Below are the code and all the weights of a small trained network. Each question names an input and a target symbol and asks about switching units off, where a switched-off unit gives its printed mean instead of its output.

import numpy as np


def w(rows, s, z=0):
    codes = np.array(rows[::2]) - 128.0
    scale = np.full(codes.shape[1], s)
    scale[-1] = z or s
    return codes * scale


def f(y):
    return y / 2 * (1 + np.tanh(0.7978845608 * (y + 0.044715 * y**3)))


def softmax(a):
    e = np.exp(a - a.max(-1, keepdims=True))
    return e / e.sum(-1, keepdims=True)


def log_softmax(a):
    a = a - a.max(-1, keepdims=True)
    return a - np.log(np.exp(a).sum(-1, keepdims=True))


def net(x, mask):
    ids = ['Σβδεζηθμξπτ'.index(c) for c in x.split()]
    T = len(ids)
    res = E[ids] + P[:T]
    r = res
    for j in range(3):
        rows = slice(2 * j, 2 * j + 2)
        q, k, v = (r @ M[0][rows].T for M in (Q, K, V))
        z = softmax(np.where(np.tri(T) > 0, q @ k.T / 2**0.5, -1e9)) @ v
        o = O[0][rows]
        res = res + np.where(mask[j], z, o[:, -1]) @ o[:, :-1]
    y = f(res @ A[0][:, :-1].T + A[0][:, -1])
    res = res + np.where(mask[3:11], y, B[0][:, -1]) @ B[0][:, :-1]
    return log_softmax(res[-1] @ U[:, :-1].T + U[:, -1])


Q, K, V, O, A, B = {}, {}, {}, {}, {}, {}
E = w([
[182,115,139],'Σ',
[131,98,225],'β',
[143,155,157],'δ',
[101,175,200],'ε',
[182,7,147],'ζ',
[192,105,52],'η',
[170,113,174],'θ',
[150,143,141],'μ',
[145,147,153],'ξ',
[161,178,124],'π',
[111,218,144],'τ',
],0.015)
P = w([
[196,150,162],'0',
[96,189,140],'1',
[54,76,120],'2',
[166,240,181],'3',
[108,252,43],'4',
[63,31,130],'5',
],0.016)
Q[0] = w([
[84,67,102],'H0',
[49,183,2],'H0',
[145,192,251],'H1',
[107,123,53],'H1',
[87,32,172],'H2',
[152,154,213],'H2',
],0.0091)
K[0] = w([
[2,104,84],'H0',
[128,170,144],'H0',
[152,250,239],'H1',
[147,237,25],'H1',
[98,134,193],'H2',
[187,158,187],'H2',
],0.0094)
V[0] = w([
[197,36,133],'H0',
[211,175,8],'H0',
[124,150,131],'H1',
[155,122,89],'H1',
[192,156,110],'H2',
[193,184,114],'H2',
],0.013)
O[0] = w([
[45,255,52,63],'H0',
[6,126,222,83],'H0',
[135,99,155,171],'H1',
[58,132,169,85],'H1',
[130,173,156,204],'H2',
[146,160,208,254],'H2',
],0.0093,0.0071)
A[0] = w([
[97,48,58,3],'N0',
[122,205,99,156],'N1',
[225,215,148,155],'N2',
[172,192,105,251],'N3',
[149,78,244,134],'N4',
[148,76,110,192],'N5',
[73,202,145,172],'N6',
[155,34,120,150],'N7',
],0.011,0.0037)
B[0] = w([
[19,112,89,142],'N0',
[130,253,94,161],'N1',
[118,73,57,250],'N2',
[198,116,145,188],'N3',
[67,94,148,224],'N4',
[145,181,188,153],'N5',
[154,127,146,186],'N6',
[124,147,163,167],'N7',
],0.011,0.018)
U = w([
[179,223,174,174],'Σ',
[179,161,25,1],'β',
[115,151,114,92],'δ',
[180,40,56,194],'ε',
[107,224,46,144],'ζ',
[49,247,172,39],'η',
[175,213,110,92],'θ',
[155,180,170,136],'μ',
[118,171,111,127],'ξ',
[99,155,233,149],'π',
[2,39,99,186],'τ',
],0.0086,0.0036)

Each question gives the input, a string of symbols that net reads in full, and the target symbol t.
The units are the heads (2 rows each of Q, K, V and O) and the neurons (one row each of A and B). Each row of codes is followed by its name. A weight is (code - 128) times the scale printed after its matrix; where a second scale follows, it is the last column's (O, A, B and U).
mask holds one flag per unit, heads first, then neurons. A switched-off unit (its flag False) gives its mean, the last column of its rows in O or B, instead of its output. The means were averaged over made-up inputs and are rounded, as every weight is.
A unit's drop is (log p(t) with every unit on - log p(t) with that unit switched off) / (log p(t) with every unit on - log p(t) with every unit switched off).
The circuit of an input: a set's keep is (log p(t) with only the set's units on - log p(t) with every unit switched off) / (log p(t) with every unit on - log p(t) with every unit switched off). Starting from all 11 units, units are removed one at a time, each time the one whose removal leaves the highest keep (on an exact tie, the one counted first), for as long as the keep stays at least 0.8.
circuit, biggest first: the units of the circuit, biggest drop first
most important unit: the unit with the biggest drop
top k neurons: the k neurons with the biggest drops, biggest first
drop of u: that unit's drop, to one decimal
input η ε ε ε τ, target ε: circuit, biggest first => (H0 N2)
input τ π ε β, target τ: circuit, biggest first => (N4 N2)
input τ ε π, target π: most important unit => N2
input τ π τ, target π: top 3 neurons => (N2 N0 N7)
input ζ ε ε τ, target ζ: circuit, biggest first => (N2 H0)
input β ε τ ε π ε, target π: top 3 neurons => (N2 N5 N7)
input τ ε ε ξ τ τ, target π: top 3 neurons => (N2 N5 N7)
input β τ η β π, target β: circuit, biggest first => (H0 N2 N4)
input ε μ η τ ε ε, target π: top 2 neurons => (N2 N0)
input Σ τ μ, target π: top 2 neurons => (N2 N5)
input η ε δ, target π: top 2 neurons => (N2 N5)
input β ε τ ε, target β: top 2 neurons => (N2 N1)
input η π ε π, target η: top 2 neurons => (N1 N4)
input η τ η, target τ: most important unit => N0
input ζ ε δ ε, target ζ: top 2 neurons => (N1 N2)
input τ τ ε τ, target τ: circuit, biggest first => (H0 N4 N2)
input β τ β ε η, target ε: top 2 neurons => (N2 N1)
input ε π ε τ, target ε: circuit, biggest first => (N2 H0)
input ε θ θ π, target ε: top 2 neurons => (N2 N3)
input θ τ β, target ε: circuit, biggest first => (H0)
input π ε ε ε π, target ε: drop of H0 => 1.4
input ε π τ μ, target ε: drop of N2 => 0.4
